Here is a tiny trained network, its code and every weight. The questions are about switching its units off for an input and a class, where a switched-off unit gives its printed mean instead of its output.

import numpy as np


def w(rows, s, z=0):
    codes = np.array(rows[::2]) - 128.0
    scale = np.full(codes.shape[1], s)
    scale[-1] = z or s
    return codes * scale


def f(y):
    return y / 2 * (1 + np.tanh(0.7978845608 * (y + 0.044715 * y**3)))


def log_softmax(a):
    a = a - a.max(-1, keepdims=True)
    return a - np.log(np.exp(a).sum(-1, keepdims=True))


def net(x, mask):
    res = np.array(x, float).reshape(1, 6) / 4 @ E
    y = f(res @ A[0][:, :-1].T + A[0][:, -1])
    res = res + np.where(mask, y, B[0][:, -1]) @ B[0][:, :-1]
    return log_softmax(res[-1] @ U[:, :-1].T + U[:, -1])


A, B = {}, {}
E = w([
[203,189,138,111,232,185],'x0',
[134,141,138,141,131,118],'x1',
[129,127,129,126,125,131],'x2',
[136,139,56,225,78,219],'x3',
[128,131,128,125,129,130],'x4',
[171,3,177,176,153,159],'x5',
],0.0064)
A[0] = w([
[98,109,209,53,194,28,75],'N0',
[63,113,131,175,35,58,249],'N1',
[160,8,207,174,157,173,119],'N2',
[107,204,118,96,116,133,157],'N3',
[214,210,136,110,241,224,177],'N4',
[110,116,225,43,175,41,60],'N5',
[225,224,163,132,242,232,125],'N6',
[145,113,205,45,160,24,82],'N7',
[156,19,223,191,157,172,114],'N8',
[127,143,89,235,86,234,43],'N9',
[63,253,76,93,118,89,96],'N10',
[136,133,44,168,91,253,116],'N11',
[149,135,27,222,107,191,115],'N12',
[57,236,94,108,120,101,180],'N13',
],0.0049,0.0018)
B[0] = w([
[104,190,28,204,225,65,208],'N0',
[122,58,242,105,66,112,200],'N1',
[226,232,50,23,71,236,209],'N2',
[170,128,152,98,77,174,159],'N3',
[52,35,253,130,71,120,252],'N4',
[86,197,12,188,203,76,204],'N5',
[5,47,239,119,59,136,250],'N6',
[82,177,28,212,207,69,203],'N7',
[236,250,48,61,58,234,208],'N8',
[107,188,9,232,231,55,184],'N9',
[234,199,108,84,88,216,189],'N10',
[88,115,68,195,224,23,190],'N11',
[103,111,87,198,203,72,190],'N12',
[215,165,131,55,84,152,190],'N13',
],0.0048,0.0038)
U = w([
[126,119,142,133,120,125,254],'0',
[69,145,37,198,227,85,24],'1',
[119,104,146,120,113,141,210],'2',
[237,188,105,71,75,203,36],'3',
[2,45,238,125,76,129,61],'4',
],0.0077,0.0047)

Each question gives the input, the list of numbers given to net, and the class t.
The units are the neurons (one row each of A and B). Each row of codes is followed by its name. A weight is (code - 128) times the scale printed after its matrix; where a second scale follows, it is the last column's (A, B and U).
mask holds one flag per neuron, in row order. A switched-off neuron (its flag False) gives its mean, the last column of its row in B, instead of its output. The means were averaged over made-up inputs and are rounded, as every weight is.
A unit's drop is (log p(t) with every unit on - log p(t) with that unit switched off) / (log p(t) with every unit on - log p(t) with every unit switched off).
The circuit of an input: a set's keep is (log p(t) with only the set's units on - log p(t) with every unit switched off) / (log p(t) with every unit on - log p(t) with every unit switched off). Starting from the 12 units with the biggest drops (on a tie, the unit counted first), units are removed one at a time, each time the one whose removal leaves the highest keep (on an exact tie, the one counted first), for as long as the keep stays at least 0.8.
circuit, biggest first: the units of the circuit, biggest drop first
top k neurons: the k neurons with the biggest drops, biggest first
drop of u: that unit's drop, to one decimal
input [8,-4,-6,-2,-1,1], class 4: top 2 neurons : N6, N4
input [-5,5,4,8,1,7], class 1: circuit, biggest first : N9
input [-5,-3,0,7,4,4], class 1: top 3 neurons : N9, N11, N12
input [7,3,-3,3,6,3], class 4: circuit, biggest first : N6, N4
input [-8,-5,5,-8,-2,2], class 1: circuit, biggest first : N0, N5
input [-6,2,5,7,4,-1], class 1: circuit, biggest first : N9, N11
input [-4,-2,-5,0,0,-8], class 3: top 2 neurons : N10, N13
input [8,-2,-7,-4,8,7], class 4: top 3 neurons : N6, N4, N10
input [4,7,6,-5,1,8], class 3: drop of N2 : 0.6
input [0,-4,-5,-3,-4,-7], class 3: drop of N12 : 0.1
input [-3,-5,4,-6,4,-4], class 1: drop of N4 : 0.2
input [3,5,4,-7,-2,-5], class 1: drop of N7 : 0.4
